Below is a small trained network, with its code and all its weights. Each question gives an input and a target symbol and asks what happens when units are switched off, that is, made to give their printed mean instead of their output.

import numpy as np


def w(rows, s, z=0):
    codes = np.array(rows[::2]) - 128.0
    scale = np.full(codes.shape[1], s)
    scale[-1] = z or s
    return codes * scale


def norm(h):
    return h / np.sqrt((h * h).mean(-1, keepdims=True) + 1e-5)


def f(y):
    return y / 2 * (1 + np.tanh(0.7978845608 * (y + 0.044715 * y**3)))


def softmax(a):
    e = np.exp(a - a.max(-1, keepdims=True))
    return e / e.sum(-1, keepdims=True)


def log_softmax(a):
    a = a - a.max(-1, keepdims=True)
    return a - np.log(np.exp(a).sum(-1, keepdims=True))


def net(x, mask):
    ids = ['βγδζλμξσφψω'.index(c) for c in x.split()]
    T = len(ids)
    res = E[ids] + P[:T]
    u = 0
    for l in range(2):
        r = norm(res)
        for j in range(3):
            rows = slice(2 * j, 2 * j + 2)
            q, k, v = (r @ M[l][rows].T for M in (Q, K, V))
            z = softmax(np.where(np.tri(T) > 0, q @ k.T / 2**0.5, -1e9)) @ v
            o = O[l][rows]
            res = res + np.where(mask[u + j], z, o[:, -1]) @ o[:, :-1]
        u += 3
        y = f(norm(res) @ A[l][:, :-1].T + A[l][:, -1])
        res = res + np.where(mask[u : u + 4], y, B[l][:, -1]) @ B[l][:, :-1]
        u += 4
    return log_softmax(norm(res)[-1] @ U[:, :-1].T + U[:, -1])


Q, K, V, O, A, B = {}, {}, {}, {}, {}, {}
E = w([
[127,53,118,135,186,158,48],'β',
[136,143,163,252,147,104,118],'γ',
[200,89,189,184,85,146,131],'δ',
[182,151,177,211,87,93,137],'ζ',
[138,181,83,55,169,134,99],'λ',
[118,149,140,45,208,132,109],'μ',
[136,110,123,69,170,119,56],'ξ',
[194,152,180,183,84,151,184],'σ',
[171,124,176,240,125,162,156],'φ',
[103,115,108,126,208,142,70],'ψ',
[181,138,54,80,118,142,63],'ω',
],0.014)
P = w([
[104,11,10,103,70,109,142],'0',
[126,179,176,138,139,177,66],'1',
[183,184,182,122,178,162,71],'2',
[192,138,172,122,181,124,122],'3',
[153,90,135,105,149,90,161],'4',
[57,119,128,112,76,130,111],'5',
[76,188,178,123,100,179,68],'6',
[133,222,207,130,140,192,46],'7',
[232,124,143,117,205,97,139],'8',
[186,85,115,108,161,73,175],'9',
[102,104,106,95,100,91,154],'10',
[92,165,166,142,59,163,124],'11',
[146,190,191,164,94,185,102],'12',
],0.011)
Q[0] = w([
[107,137,90,90,138,180,90],'0.h1',
[135,151,117,139,141,194,134],'0.h1',
[174,189,213,176,109,165,110],'0.h2',
[44,139,111,83,97,198,73],'0.h2',
[248,203,255,216,124,170,141],'0.h3',
[28,178,151,108,69,236,63],'0.h3',
],0.017)
K[0] = w([
[136,184,142,121,145,59,77],'0.h1',
[106,118,121,119,138,63,148],'0.h1',
[149,62,75,123,141,71,192],'0.h2',
[199,148,146,133,187,116,122],'0.h2',
[94,34,56,108,110,53,225],'0.h3',
[251,117,121,138,220,92,146],'0.h3',
],0.02)
V[0] = w([
[157,68,89,157,90,185,167],'0.h1',
[159,93,135,123,160,247,159],'0.h1',
[97,137,111,150,177,34,10],'0.h2',
[68,187,31,83,81,137,167],'0.h2',
[144,22,211,94,140,199,114],'0.h3',
[13,98,136,242,245,133,171],'0.h3',
],0.011)
O[0] = w([
[69,169,115,165,107,192,101,104],'0.h1',
[162,185,185,127,122,202,79,161],'0.h1',
[118,170,140,136,99,49,23,205],'0.h2',
[61,149,171,168,80,190,143,110],'0.h2',
[206,106,136,144,48,45,226,174],'0.h3',
[80,114,109,57,7,170,81,2],'0.h3',
],0.012,0.0071)
A[0] = w([
[206,103,94,101,212,89,101,118],'0.n1',
[184,54,75,140,126,137,209,2],'0.n2',
[85,97,145,66,218,105,44,43],'0.n3',
[174,95,45,2,169,147,2,187],'0.n4',
],0.0091,0.0043)
B[0] = w([
[122,149,190,109,253,156,83,254],'0.n1',
[98,88,196,149,106,86,89,137],'0.n2',
[93,163,7,166,146,221,106,164],'0.n3',
[138,81,172,62,205,245,210,239],'0.n4',
],0.013,0.0086)
Q[1] = w([
[140,93,1,41,213,144,96],'1.h1',
[104,93,137,190,92,75,162],'1.h1',
[152,163,243,206,68,198,155],'1.h2',
[149,169,233,96,101,125,138],'1.h2',
[155,115,195,219,92,174,217],'1.h3',
[137,19,96,134,78,68,111],'1.h3',
],0.0099)
K[1] = w([
[115,187,45,68,245,153,74],'1.h1',
[137,176,207,173,110,173,88],'1.h1',
[75,76,174,187,37,55,186],'1.h2',
[102,46,120,163,140,109,66],'1.h2',
[140,66,34,199,90,173,84],'1.h3',
[147,102,215,140,83,166,118],'1.h3',
],0.012)
V[1] = w([
[242,187,77,155,130,131,87],'1.h1',
[185,167,10,159,25,183,7],'1.h1',
[179,21,142,221,143,186,42],'1.h2',
[177,60,74,117,106,124,73],'1.h2',
[112,223,254,31,173,118,136],'1.h3',
[11,145,130,69,182,42,167],'1.h3',
],0.011)
O[1] = w([
[86,211,93,156,204,128,162,153],'1.h1',
[183,174,102,157,190,162,127,2],'1.h1',
[192,3,52,158,27,77,144,226],'1.h2',
[135,62,50,147,146,73,126,70],'1.h2',
[221,87,112,177,81,203,116,167],'1.h3',
[189,102,167,99,102,132,69,117],'1.h3',
],0.015,0.0083)
A[1] = w([
[64,120,80,35,150,184,117,33],'1.n1',
[139,114,124,128,159,4,120,2],'1.n2',
[190,95,92,79,135,159,45,161],'1.n3',
[144,158,123,187,105,103,170,185],'1.n4',
],0.015,0.0076)
B[1] = w([
[248,174,88,121,117,150,180,147],'1.n1',
[204,224,138,66,63,168,34,161],'1.n2',
[11,189,109,182,71,89,115,249],'1.n3',
[171,80,120,41,145,122,112,179],'1.n4',
],0.016,0.012)
U = w([
[147,150,106,158,253,49,127,163],'β',
[48,133,92,113,17,161,127,89],'γ',
[136,55,94,133,62,46,166,228],'δ',
[115,168,139,125,102,27,20,3],'ζ',
[77,70,236,118,86,152,70,88],'λ',
[62,192,151,137,163,191,81,107],'μ',
[242,100,173,96,137,104,123,114],'ξ',
[123,50,162,100,106,184,239,132],'σ',
[145,105,71,125,207,198,193,192],'φ',
[203,144,74,107,78,228,105,176],'ψ',
[73,68,217,118,192,48,197,130],'ω',
],0.016,0.0047)

Each question gives the input, a string of symbols that net reads in full, and the target symbol t.
The units are the heads (2 rows each of Q, K, V and O) and the neurons (one row each of A and B). Each row of codes is followed by its name. A weight is (code - 128) times the scale printed after its matrix; where a second scale follows, it is the last column's (O, A, B and U).
mask holds one flag per unit, layer by layer, with each layer's heads first. A switched-off unit (its flag False) gives its mean, the last column of its rows in O or B, instead of its output. The means were averaged over made-up inputs and are rounded, as every weight is.
A unit's drop is (log p(t) with every unit on - log p(t) with that unit switched off) / (log p(t) with every unit on - log p(t) with every unit switched off).
The circuit of an input: a set's keep is (log p(t) with only the set's units on - log p(t) with every unit switched off) / (log p(t) with every unit on - log p(t) with every unit switched off). Starting from the 12 units with the biggest drops (on a tie, the unit counted first), units are removed one at a time, each time the one whose removal leaves the highest keep (on an exact tie, the one counted first), for as long as the keep stays at least 0.8.
units of the circuit, in order: the units of the circuit, biggest drop first
top k neurons: the k neurons with the biggest drops, biggest first
top k neurons in layer l: the k neurons of layer l with the biggest drops, biggest first
input δ ζ γ γ ψ ω γ λ λ σ, target δ: units of the circuit, in order	[1.h2]
input ζ λ ψ δ ω ζ λ λ ψ ω ζ, target ζ: top 4 neurons	[0.n1, 0.n4, 1.n2, 0.n3]
input σ σ ω β ζ σ γ β λ μ, target ψ: units of the circuit, in order	[0.h3, 1.n1]
input δ μ μ φ λ ω δ λ φ λ, target ξ: units of the circuit, in order	[0.h3, 1.n3]
input ζ ω ω λ ω μ φ, target ζ: top 4 neurons	[0.n4, 0.n1, 1.n2, 0.n3]
input φ ξ ω μ φ φ λ λ ω ω ω ξ φ, target φ: top 2 neurons	[0.n1, 0.n4]
input ω σ ω γ φ λ ζ ξ ξ β ψ, target ζ: top 3 neurons	[1.n3, 1.n2, 0.n1]
input γ ζ σ β ξ, target φ: units of the circuit, in order	[0.n4, 0.n3]
input ω μ μ γ β ξ ω φ β ζ φ ξ, target δ: top 2 neurons	[0.n4, 1.n3]
input ψ β ω ω ω ξ φ μ γ ω φ σ γ, target ψ: units of the circuit, in order	[0.h3, 1.h1, 1.n3]
input ξ ξ μ φ ξ σ γ ω λ ψ λ ξ, target μ: top 2 neurons	[1.n3, 0.n3]
input μ β ξ ξ ω σ ω δ, target μ: top 3 neurons	[0.n4, 0.n1, 0.n3]
input ξ β φ, target ξ: top 2 neurons in layer 1	[1.n3, 1.n4]
input ξ ξ ω β μ, target ζ: units of the circuit, in order	[0.h2]
input λ ω ω λ μ β ψ ξ, target λ: top 2 neurons in layer 0	[0.n4, 0.n1]
input ω ξ λ ω δ ξ ω γ, target ω: top 3 neurons	[0.n1, 0.n4, 1.n3]
input ξ δ μ ψ σ δ, target ξ: top 4 neurons	[1.n3, 1.n4, 0.n4, 0.n1]
input δ μ ζ ζ φ, target δ: top 2 neurons	[0.n2, 0.n4]
input ω ω λ γ, target ω: top 2 neurons in layer 0	[0.n1, 0.n3]
input λ λ ω, target μ: top 2 neurons	[0.n4, 0.n1]
input γ γ ζ, target γ: units of the circuit, in order	[0.h3]
input ξ ζ λ, target ζ: top 2 neurons	[0.n4, 1.n3]
input β ω ω ω λ σ λ ω ξ λ λ δ, target β: top 2 neurons	[0.n1, 0.n4]
input ζ ζ λ, target φ: top 2 neurons	[0.n4, 0.n3]
input ξ ω γ ξ ω ω, target ψ: units of the circuit, in order	[0.h3, 1.n1]
input φ δ β ζ ω ω φ, target φ: top 3 neurons	[0.n1, 1.n3, 0.n4]
input φ β ψ ψ ζ ζ β ξ δ μ, target δ: units of the circuit, in order	[0.h3]
input σ β λ ξ ψ β, target μ: top 2 neurons in layer 0	[0.n3, 0.n1]
input λ β ω, target μ: top 2 neurons in layer 0	[0.n4, 0.n1]
input μ δ μ ζ ξ, target ξ: top 2 neurons in layer 0	[0.n1, 0.n4]
